Below are the code and all the weights of a small trained network. Each question names an input and a class and asks about switching units off, where a switched-off unit gives its printed mean instead of its output.

import numpy as np


def w(rows, s, z=0):
    codes = np.array(rows[::2]) - 128.0
    scale = np.full(codes.shape[1], s)
    scale[-1] = z or s
    return codes * scale


def f(y):
    return y / 2 * (1 + np.tanh(0.7978845608 * (y + 0.044715 * y**3)))


def log_softmax(a):
    a = a - a.max(-1, keepdims=True)
    return a - np.log(np.exp(a).sum(-1, keepdims=True))


def net(x, mask):
    res = np.array(x, float).reshape(1, 5) / 4 @ E
    y = f(res @ A[0][:, :-1].T + A[0][:, -1])
    res = res + np.where(mask, y, B[0][:, -1]) @ B[0][:, :-1]
    return log_softmax(res[-1] @ U[:, :-1].T + U[:, -1])


A, B = {}, {}
E = w([
[79,104,238,190,140,112],'x0',
[104,55,71,109,140,32],'x1',
[200,48,197,65,80,163],'x2',
[35,105,117,90,167,186],'x3',
[115,100,85,187,2,174],'x4',
],0.0089)
A[0] = w([
[131,88,150,83,114,145,35],'N1',
[219,156,152,146,185,69,122],'N2',
[77,129,143,40,183,143,73],'N3',
[74,101,148,163,47,135,170],'N4',
[63,167,80,162,146,126,94],'N5',
[135,152,216,188,102,60,118],'N6',
[178,95,202,74,55,75,94],'N7',
[181,178,24,25,118,138,11],'N8',
[113,77,87,75,100,24,120],'N9',
[116,122,103,150,136,49,59],'N10',
[50,36,183,169,135,51,93],'N11',
[115,216,111,230,162,70,73],'N12',
[186,47,188,99,147,152,30],'N13',
[139,244,175,103,130,203,90],'N14',
[129,144,106,181,160,115,95],'N15',
[177,165,154,97,185,99,83],'N16',
[139,79,162,74,120,159,2],'N17',
[75,30,83,98,162,104,97],'N18',
[181,125,65,93,136,115,66],'N19',
[123,109,140,106,230,137,19],'N20',
[70,115,175,90,178,146,78],'N21',
[151,120,71,136,102,163,173],'N22',
],0.011,0.003)
B[0] = w([
[154,111,81,78,121,155,162],'N1',
[107,97,108,183,65,74,215],'N2',
[104,110,102,145,81,71,191],'N3',
[114,96,90,169,125,47,222],'N4',
[171,102,52,92,161,172,200],'N5',
[67,136,148,147,167,145,222],'N6',
[142,133,83,81,174,151,248],'N7',
[2,93,201,175,194,151,255],'N8',
[148,216,144,118,60,152,231],'N9',
[158,166,148,96,118,147,174],'N10',
[85,170,172,132,134,166,226],'N11',
[176,90,93,50,176,169,234],'N12',
[123,106,99,80,163,134,225],'N13',
[155,211,146,127,64,162,229],'N14',
[133,101,129,93,160,127,157],'N15',
[171,82,84,163,105,73,194],'N16',
[160,116,118,88,154,137,180],'N17',
[144,177,129,137,93,175,207],'N18',
[93,165,202,142,166,141,191],'N19',
[169,106,103,141,90,92,183],'N20',
[66,121,122,151,117,91,180],'N21',
[109,99,91,162,146,90,197],'N22',
],0.01,0.0081)
U = w([
[182,81,75,11,190,135,75],'0',
[80,118,190,143,185,114,137],'1',
[177,221,141,99,48,132,89],'2',
[143,44,51,166,59,46,91],'3',
[132,108,109,115,106,95,254],'4',
],0.012,0.0095)

Each question gives the input, the list of numbers given to net, and the class t.
The units are the neurons (one row each of A and B). Each row of codes is followed by its name. A weight is (code - 128) times the scale printed after its matrix; where a second scale follows, it is the last column's (A, B and U).
mask holds one flag per neuron, in row order. A switched-off neuron (its flag False) gives its mean, the last column of its row in B, instead of its output. The means were averaged over made-up inputs and are rounded, as every weight is.
A unit's drop is (log p(t) with every unit on - log p(t) with that unit switched off) / (log p(t) with every unit on - log p(t) with every unit switched off).
The circuit of an input: a set's keep is (log p(t) with only the set's units on - log p(t) with every unit switched off) / (log p(t) with every unit on - log p(t) with every unit switched off). Starting from the 12 units with the biggest drops (on a tie, the unit counted first), units are removed one at a time, each time the one whose removal leaves the highest keep (on an exact tie, the one counted first), for as long as the keep stays at least 0.8.
units of the circuit, in order: the units of the circuit, biggest drop first
top k neurons: the k neurons with the biggest drops, biggest first
drop when u is switched off: that unit's drop, to one decimal
input [3,-4,0,1,8], class 3: units of the circuit, in order -> N4
input [-3,5,-7,-2,7], class 0: units of the circuit, in order -> N12; N5
input [1,2,-6,7,-8], class 3: units of the circuit, in order -> N3; N20
input [-3,7,-7,1,4], class 0: top 3 neurons -> N5; N12; N14
input [5,8,-6,-6,7], class 2: units of the circuit, in order -> N9; N10
input [6,-5,-3,0,8], class 3: top 2 neurons -> N4; N8
input [3,6,-2,6,5], class 2: units of the circuit, in order -> N18; N11; N8
input [1,-3,-1,-4,-7], class 3: top 2 neurons -> N2; N16
input [0,5,-5,-3,-7], class 3: top 4 neurons -> N2; N16; N20; N7
input [3,6,-8,8,-2], class 0: top 2 neurons -> N5; N12
input [0,-7,0,-4,-7], class 2: top 2 neurons -> N14; N4
input [-5,3,-4,0,4], class 1: units of the circuit, in order -> N8; N19
input [6,-6,-6,-2,-1], class 0: top 2 neurons -> N12; N8
input [6,-8,-5,7,-5], class 2: units of the circuit, in order -> N14
input [-1,7,4,6,4], class 2: units of the circuit, in order -> N9; N18
input [0,4,1,-3,-3], class 2: top 3 neurons -> N9; N8; N4
input [8,-2,8,-8,-1], class 0: top 2 neurons -> N7; N13
input [-7,6,-7,0,5], class 0: top 2 neurons -> N5; N12
input [0,0,-5,6,6], class 3: top 2 neurons -> N4; N7
input [3,3,3,6,-3], class 4: top 2 neurons -> N8; N3
input [-5,-8,-5,0,-6], class 2: units of the circuit, in order -> N14
input [-3,6,-3,-5,1], class 2: drop when N10 is switched off -> 0.1
input [-6,-5,1,-3,-6], class 1: drop when N8 is switched off -> 1.5
input [3,2,-7,3,-5], class 0: drop when N13 is switched off -> 0.0
input [1,0,-1,5,-3], class 4: drop when N4 is switched off -> 0.7
input [-8,4,4,-8,-8], class 1: top 2 neurons -> N8; N19
input [-3,0,0,3,-3], class 1: units of the circuit, in order -> N12
input [-6,8,-2,1,8], class 2: top 2 neurons -> N9; N18
